Below is a small trained network, with its code and all its weights. Each question gives an input and a target symbol and asks what happens when units are switched off, that is, made to give their printed mean instead of their output.

import numpy as np


def w(rows, s, z=0):
    codes = np.array(rows[::2]) - 128.0
    scale = np.full(codes.shape[1], s)
    scale[-1] = z or s
    return codes * scale


def norm(h):
    return h / np.sqrt((h * h).mean(-1, keepdims=True) + 1e-5)


def f(y):
    return y / 2 * (1 + np.tanh(0.7978845608 * (y + 0.044715 * y**3)))


def softmax(a):
    e = np.exp(a - a.max(-1, keepdims=True))
    return e / e.sum(-1, keepdims=True)


def log_softmax(a):
    a = a - a.max(-1, keepdims=True)
    return a - np.log(np.exp(a).sum(-1, keepdims=True))


def net(x, mask):
    ids = ['βδεηθλμξπστφψ'.index(c) for c in x.split()]
    T = len(ids)
    res = E[ids] + P[:T]
    u = 0
    for l in range(2):
        r = norm(res)
        for j in range(2):
            rows = slice(2 * j, 2 * j + 2)
            q, k, v = (r @ M[l][rows].T for M in (Q, K, V))
            z = softmax(np.where(np.tri(T) > 0, q @ k.T / 2**0.5, -1e9)) @ v
            o = O[l][rows]
            res = res + np.where(mask[u + j], z, o[:, -1]) @ o[:, :-1]
        u += 2
        y = f(norm(res) @ A[l][:, :-1].T + A[l][:, -1])
        res = res + np.where(mask[u : u + 8], y, B[l][:, -1]) @ B[l][:, :-1]
        u += 8
    return log_softmax(norm(res)[-1] @ U[:, :-1].T + U[:, -1])


Q, K, V, O, A, B = {}, {}, {}, {}, {}, {}
E = w([
[140,234,103,178,122,16,72,137,96,113],'β',
[43,32,218,52,131,75,134,32,173,158],'δ',
[47,59,81,138,72,105,166,201,144,85],'ε',
[176,123,142,80,105,140,87,119,49,93],'η',
[37,73,120,101,116,6,111,158,170,155],'θ',
[118,115,161,110,110,91,102,171,185,90],'λ',
[41,129,78,58,61,128,83,233,172,70],'μ',
[132,75,129,186,122,103,188,149,118,95],'ξ',
[165,125,195,103,128,186,153,163,170,71],'π',
[143,100,81,57,155,144,167,166,180,208],'σ',
[152,195,109,26,92,133,19,149,139,86],'τ',
[185,104,171,160,209,36,152,121,197,187],'φ',
[176,159,6,101,129,134,164,254,113,159],'ψ',
],0.014)
P = w([
[159,135,71,89,166,115,172,86,122,56],'0',
[98,76,169,101,199,164,41,225,78,121],'1',
[183,121,166,191,45,169,82,149,163,176],'2',
[138,172,129,48,84,2,129,108,137,84],'3',
[108,116,175,76,182,147,106,238,59,134],'4',
[96,115,76,215,136,197,48,67,129,132],'5',
[155,196,147,42,95,10,132,125,143,91],'6',
[87,178,205,107,149,134,163,231,37,151],'7',
[92,164,90,135,52,216,127,126,178,191],'8',
],0.019)
Q[0] = w([
[69,120,107,150,170,199,101,115,100,141],'L0H1',
[165,162,91,147,9,157,158,62,165,165],'L0H1',
[115,152,83,195,76,190,136,69,158,148],'L0H2',
[183,138,132,131,3,98,195,126,195,156],'L0H2',
],0.057)
K[0] = w([
[160,104,226,137,19,136,83,194,122,186],'L0H1',
[153,75,29,197,141,160,53,37,200,108],'L0H1',
[184,76,121,197,61,174,37,82,196,155],'L0H2',
[108,81,1,143,244,127,96,38,175,39],'L0H2',
],0.039)
V[0] = w([
[94,205,129,52,158,111,93,118,203,193],'L0H1',
[160,162,24,119,127,145,141,133,97,223],'L0H1',
[238,152,173,112,195,237,164,18,145,173],'L0H2',
[188,113,115,183,155,2,106,67,66,182],'L0H2',
],0.028)
O[0] = w([
[101,168,130,168,169,155,173,48,80,184,78],'L0H1',
[74,121,107,186,128,159,84,116,89,59,83],'L0H1',
[157,181,156,151,252,181,143,111,234,69,5],'L0H2',
[113,102,63,187,202,64,104,131,134,144,79],'L0H2',
],0.015,0.021)
A[0] = w([
[106,104,219,156,173,218,16,192,120,186,187],'L0N1',
[128,93,139,111,48,171,57,152,137,229,195],'L0N2',
[146,162,113,251,23,145,35,72,200,140,186],'L0N3',
[104,134,142,139,102,209,156,142,110,171,32],'L0N4',
[158,102,135,219,48,179,75,117,207,239,219],'L0N5',
[47,111,122,147,200,68,105,144,93,98,2],'L0N6',
[99,118,113,197,138,185,35,138,168,201,171],'L0N7',
[150,168,78,182,54,152,108,11,238,153,174],'L0N8',
],0.024,0.0045)
B[0] = w([
[33,60,154,88,161,92,72,178,13,131,146],'L0N1',
[192,175,168,96,137,74,167,53,22,102,254],'L0N2',
[78,2,202,108,99,129,66,38,127,138,149],'L0N3',
[169,103,135,71,176,143,26,119,147,186,157],'L0N4',
[143,125,17,74,65,229,52,86,59,85,163],'L0N5',
[223,135,167,43,104,162,79,103,64,86,156],'L0N6',
[206,96,212,245,80,113,172,177,202,157,150],'L0N7',
[119,224,79,132,117,122,111,220,93,117,151],'L0N8',
],0.02,0.029)
Q[1] = w([
[136,106,131,167,148,174,44,165,59,217],'L1H1',
[177,56,129,116,68,122,141,70,65,150],'L1H1',
[160,148,151,2,159,84,132,92,157,74],'L1H2',
[163,160,60,125,27,103,65,77,21,177],'L1H2',
],0.037)
K[1] = w([
[99,182,189,189,92,141,38,177,107,224],'L1H1',
[180,119,172,89,91,70,122,116,44,136],'L1H1',
[134,136,109,42,186,190,183,113,159,102],'L1H2',
[107,128,128,95,70,66,157,146,1,140],'L1H2',
],0.042)
V[1] = w([
[35,151,92,122,191,118,153,160,242,116],'L1H1',
[190,123,54,90,133,176,219,49,158,88],'L1H1',
[185,84,17,130,143,195,128,107,132,66],'L1H2',
[89,75,219,253,125,188,200,176,170,170],'L1H2',
],0.024)
O[1] = w([
[114,121,131,54,62,122,197,99,8,170,2],'L1H1',
[90,167,173,117,142,108,116,98,154,157,117],'L1H1',
[69,98,129,92,106,104,106,127,124,82,111],'L1H2',
[198,76,167,97,83,134,71,123,32,100,9],'L1H2',
],0.015,0.043)
A[1] = w([
[57,157,170,98,63,231,131,136,32,150,124],'L1N1',
[158,89,110,118,169,125,42,212,102,187,63],'L1N2',
[140,224,128,172,147,119,128,151,145,109,133],'L1N3',
[110,8,118,76,43,127,138,254,130,203,135],'L1N4',
[151,130,100,105,153,216,88,43,137,134,2],'L1N5',
[172,74,161,149,57,192,106,67,187,101,101],'L1N6',
[105,87,146,128,61,52,166,226,92,184,77],'L1N7',
[118,100,109,162,104,253,52,109,120,210,36],'L1N8',
],0.028,0.0083)
B[1] = w([
[152,136,104,205,168,119,95,195,136,162,156],'L1N1',
[111,161,104,77,129,151,180,134,194,127,175],'L1N2',
[129,77,125,155,106,162,132,110,85,119,250],'L1N3',
[115,3,120,139,130,146,149,87,104,209,175],'L1N4',
[68,102,156,145,106,91,160,199,157,107,151],'L1N5',
[141,172,163,126,120,138,160,122,93,192,172],'L1N6',
[108,124,170,179,150,167,154,176,131,105,179],'L1N7',
[106,120,118,90,169,93,175,73,89,57,151],'L1N8',
],0.041,0.023)
U = w([
[100,108,57,158,132,46,111,80,121,140,131],'β',
[152,138,169,176,133,89,220,36,195,153,23],'δ',
[134,27,142,89,107,141,152,112,159,171,199],'ε',
[180,89,156,106,231,144,116,108,48,84,79],'η',
[108,199,151,152,166,72,220,146,87,159,55],'θ',
[150,155,148,89,48,154,78,67,124,149,227],'λ',
[118,148,124,118,176,146,8,200,98,152,170],'μ',
[154,106,154,165,42,102,184,162,168,40,47],'ξ',
[199,155,197,74,132,202,169,141,160,113,89],'π',
[94,126,119,56,158,81,160,123,140,83,254],'σ',
[36,139,231,141,138,168,45,80,123,120,116],'τ',
[154,101,100,138,123,140,61,123,235,125,175],'φ',
[83,172,93,135,101,254,144,90,119,121,80],'ψ',
],0.0087,0.0047)

Each question gives the input, a string of symbols that net reads in full, and the target symbol t.
The units are the heads (2 rows each of Q, K, V and O) and the neurons (one row each of A and B). Each row of codes is followed by its name. A weight is (code - 128) times the scale printed after its matrix; where a second scale follows, it is the last column's (O, A, B and U).
mask holds one flag per unit, layer by layer, with each layer's heads first. A switched-off unit (its flag False) gives its mean, the last column of its rows in O or B, instead of its output. The means were averaged over made-up inputs and are rounded, as every weight is.
A unit's drop is (log p(t) with every unit on - log p(t) with that unit switched off) / (log p(t) with every unit on - log p(t) with every unit switched off).
The circuit of an input: a set's keep is (log p(t) with only the set's units on - log p(t) with every unit switched off) / (log p(t) with every unit on - log p(t) with every unit switched off). Starting from the 12 units with the biggest drops (on a tie, the unit counted first), units are removed one at a time, each time the one whose removal leaves the highest keep (on an exact tie, the one counted first), for as long as the keep stays at least 0.8.
circuit, biggest first: the units of the circuit, biggest drop first
most important unit: the unit with the biggest drop
top k neurons: the k neurons with the biggest drops, biggest first
k most important neurons of layer l: the k neurons of layer l with the biggest drops, biggest first
heads that matter: for each layer, one digit per head in row order, 1 if its drop is at least 0.15 and else 0, layers parted by /
input σ ψ ξ, target η: heads that matter -> 11 / 11
input λ τ π, target ξ: top 2 neurons -> L1N5; L0N5
input θ μ λ, target β: heads that matter -> 01 / 00
input σ β ε λ φ φ β θ, target θ: top 4 neurons -> L0N2; L1N7; L1N3; L0N7
input ε ψ φ μ π, target π: circuit, biggest first -> L0H2
input δ θ β ε φ σ, target δ: 2 most important neurons of layer 1 -> L1N6; L1N8
input ψ σ η ε, target τ: circuit, biggest first -> L0H1; L0N3
input ξ η ε ε ξ δ φ, target ε: heads that matter -> 11 / 10
input φ σ β, target π: heads that matter -> 01 / 11
input σ η τ φ ε β β ε η, target δ: 3 most important neurons of layer 0 -> L0N7; L0N3; L0N6
input τ σ ε θ, target ψ: circuit, biggest first -> L0H1; L0H2; L0N8; L1N3
input π π ε τ δ φ β δ ψ, target π: top 2 neurons -> L0N2; L0N7
input ε ξ τ η ε λ ε ψ, target ψ: circuit, biggest first -> L0H1; L0N4; L1N2
input ψ θ ξ τ φ ε ξ, target τ: top 2 neurons -> L0N3; L1N6
input ε β ε π θ β λ ε θ, target δ: top 2 neurons -> L0N7; L1N6
input δ φ θ η ε β μ δ β, target δ: top 3 neurons -> L1N6; L0N7; L0N3
input μ θ ε β θ ε η, target λ: heads that matter -> 01 / 10
input ξ ε ε θ δ ε, target λ: top 2 neurons -> L0N2; L0N5
input σ π μ, target η: circuit, biggest first -> L0H1; L1N8; L1H2; L0N7
input ξ ε ε β θ σ, target λ: heads that matter -> 11 / 10
input θ ε δ ψ ε σ ξ ε η, target η: top neuron -> L1N8
input ε φ η η β β, target ε: heads that matter -> 01 / 10
input β ε λ τ σ, target σ: heads that matter -> 11 / 00
input θ ε β, target β: heads that matter -> 01 / 00
input φ ε φ β ψ η δ, target η: most important unit -> L0H2
input τ η τ β β, target β: heads that matter -> 11 / 10
input β φ φ ξ μ τ φ, target φ: heads that matter -> 01 / 00
input θ τ τ φ, target β: circuit, biggest first -> L0H2
input δ λ η, target ψ: top 3 neurons -> L0N8; L0N2; L1N3
input ε σ β φ μ μ, target δ: heads that matter -> 01 / 00
